Below is a small trained network, with its code and all its weights. Each question gives an input and a class and asks what happens when units are switched off, that is, made to give their printed mean instead of their output.

import numpy as np


def w(rows, s, z=0):
    codes = np.array(rows[::2]) - 128.0
    scale = np.full(codes.shape[1], s)
    scale[-1] = z or s
    return codes * scale


def f(y):
    return y / 2 * (1 + np.tanh(0.7978845608 * (y + 0.044715 * y**3)))


def log_softmax(a):
    a = a - a.max(-1, keepdims=True)
    return a - np.log(np.exp(a).sum(-1, keepdims=True))


def net(x, mask):
    res = np.array(x, float).reshape(1, 5) / 4 @ E
    y = f(res @ A[0][:, :-1].T + A[0][:, -1])
    res = res + np.where(mask, y, B[0][:, -1]) @ B[0][:, :-1]
    return log_softmax(res[-1] @ U[:, :-1].T + U[:, -1])


A, B = {}, {}
E = w([
[177,62,109,86,174,132],'x0',
[132,128,203,195,255,141],'x1',
[13,66,181,73,107,126],'x2',
[147,155,169,114,112,36],'x3',
[127,157,250,82,167,215],'x4',
],0.0069)
A[0] = w([
[97,127,208,144,154,126,106],'n1',
[137,113,158,112,105,123,197],'n2',
[157,139,103,102,68,154,110],'n3',
[160,144,94,142,115,118,126],'n4',
[80,120,101,153,119,99,160],'n5',
[156,103,142,111,130,3,151],'n6',
[151,125,160,119,159,128,189],'n7',
[173,141,119,136,154,165,157],'n8',
[172,132,96,133,109,110,219],'n9',
[185,133,199,119,208,148,158],'n10',
[141,160,148,142,128,72,106],'n11',
[137,129,119,132,135,127,113],'n12',
[74,98,196,81,159,127,209],'n13',
[136,119,121,177,147,115,254],'n14',
[134,103,134,96,126,136,113],'n15',
[176,148,133,142,161,115,149],'n16',
[123,140,120,140,108,176,62],'n17',
[171,156,94,156,95,83,244],'n18',
[140,180,143,186,117,109,235],'n19',
[117,85,57,73,81,103,160],'n20',
[135,142,146,115,115,131,83],'n21',
[184,109,126,31,67,116,185],'n22',
[105,72,47,145,174,77,183],'n23',
[143,120,183,129,223,150,237],'n24',
],0.015,0.0024)
B[0] = w([
[174,135,204,64,184,159,205],'n1',
[107,142,153,112,120,155,151],'n2',
[170,147,12,129,198,107,183],'n3',
[128,117,69,73,149,134,172],'n4',
[75,149,85,152,101,148,166],'n5',
[213,195,98,137,81,27,214],'n6',
[112,148,167,171,148,106,174],'n7',
[86,171,122,181,106,108,175],'n8',
[99,167,92,66,156,141,193],'n9',
[138,197,143,242,209,127,252],'n10',
[153,144,162,102,53,103,163],'n11',
[134,136,119,126,122,132,131],'n12',
[105,36,209,25,113,149,229],'n13',
[154,206,107,127,95,143,174],'n14',
[161,105,152,110,133,153,143],'n15',
[123,124,89,155,61,129,178],'n16',
[137,127,81,149,124,83,135],'n17',
[80,150,24,53,118,135,224],'n18',
[118,168,176,57,33,148,186],'n19',
[40,104,160,213,204,198,239],'n20',
[116,112,107,133,127,149,131],'n21',
[134,246,146,90,166,234,223],'n22',
[90,157,73,170,6,171,221],'n23',
[164,197,245,211,163,86,254],'n24',
],0.019,0.0096)
U = w([
[137,76,67,124,163,89,113],'0',
[76,195,49,135,108,186,191],'1',
[56,15,95,197,100,138,39],'2',
[138,131,177,137,253,163,102],'3',
[194,174,145,250,126,45,168],'4',
[172,142,64,50,71,41,116],'5',
[119,67,210,33,101,162,215],'6',
[175,72,105,92,159,118,3],'7',
],0.0061,0.0025)

Each question gives the input, the list of numbers given to net, and the class t.
The units are the neurons (one row each of A and B). Each row of codes is followed by its name. A weight is (code - 128) times the scale printed after its matrix; where a second scale follows, it is the last column's (A, B and U).
mask holds one flag per neuron, in row order. A switched-off neuron (its flag False) gives its mean, the last column of its row in B, instead of its output. The means were averaged over made-up inputs and are rounded, as every weight is.
A unit's drop is (log p(t) with every unit on - log p(t) with that unit switched off) / (log p(t) with every unit on - log p(t) with every unit switched off).
The circuit of an input: a set's keep is (log p(t) with only the set's units on - log p(t) with every unit switched off) / (log p(t) with every unit on - log p(t) with every unit switched off). Starting from the 12 units with the biggest drops (on a tie, the unit counted first), units are removed one at a time, each time the one whose removal leaves the highest keep (on an exact tie, the one counted first), for as long as the keep stays at least 0.8.
units of the circuit, in order: the units of the circuit, biggest drop first
unit that matters most: the unit with the biggest drop
k most important neurons: the k neurons with the biggest drops, biggest first
drop of u: that unit's drop, to one decimal
input [-8,-4,-2,5,5], class 5: units of the circuit, in order => n20, n10
input [-7,5,7,-4,3], class 6: units of the circuit, in order => n13
input [-2,2,6,7,-5], class 5: units of the circuit, in order => n6, n10
input [-4,-1,0,7,7], class 6: 2 most important neurons => n13, n20
input [3,1,5,8,-3], class 5: units of the circuit, in order => n6, n10
input [5,1,1,-6,3], class 4: 3 most important neurons => n20, n22, n24
input [-5,-7,5,-2,5], class 6: 3 most important neurons => n10, n13, n24
input [3,6,7,8,-2], class 4: 2 most important neurons => n6, n24
input [-5,0,3,-3,8], class 3: 2 most important neurons => n10, n24
input [-8,-3,-2,-6,8], class 3: 3 most important neurons => n6, n23, n16
input [0,-4,6,-7,-4], class 2: 2 most important neurons => n20, n18
input [8,0,-6,6,-8], class 1: 2 most important neurons => n20, n23
input [8,-4,6,3,1], class 6: 2 most important neurons => n10, n13
input [-6,3,1,7,-8], class 5: unit that matters most => n6
input [6,-2,8,1,8], class 6: 3 most important neurons => n13, n20, n3
input [-4,-3,-1,-6,3], class 0: drop of n24 => 0.3
input [-4,2,4,7,-7], class 5: drop of n10 => 0.1
input [-2,-3,6,-5,-4], class 2: drop of n20 => 0.1
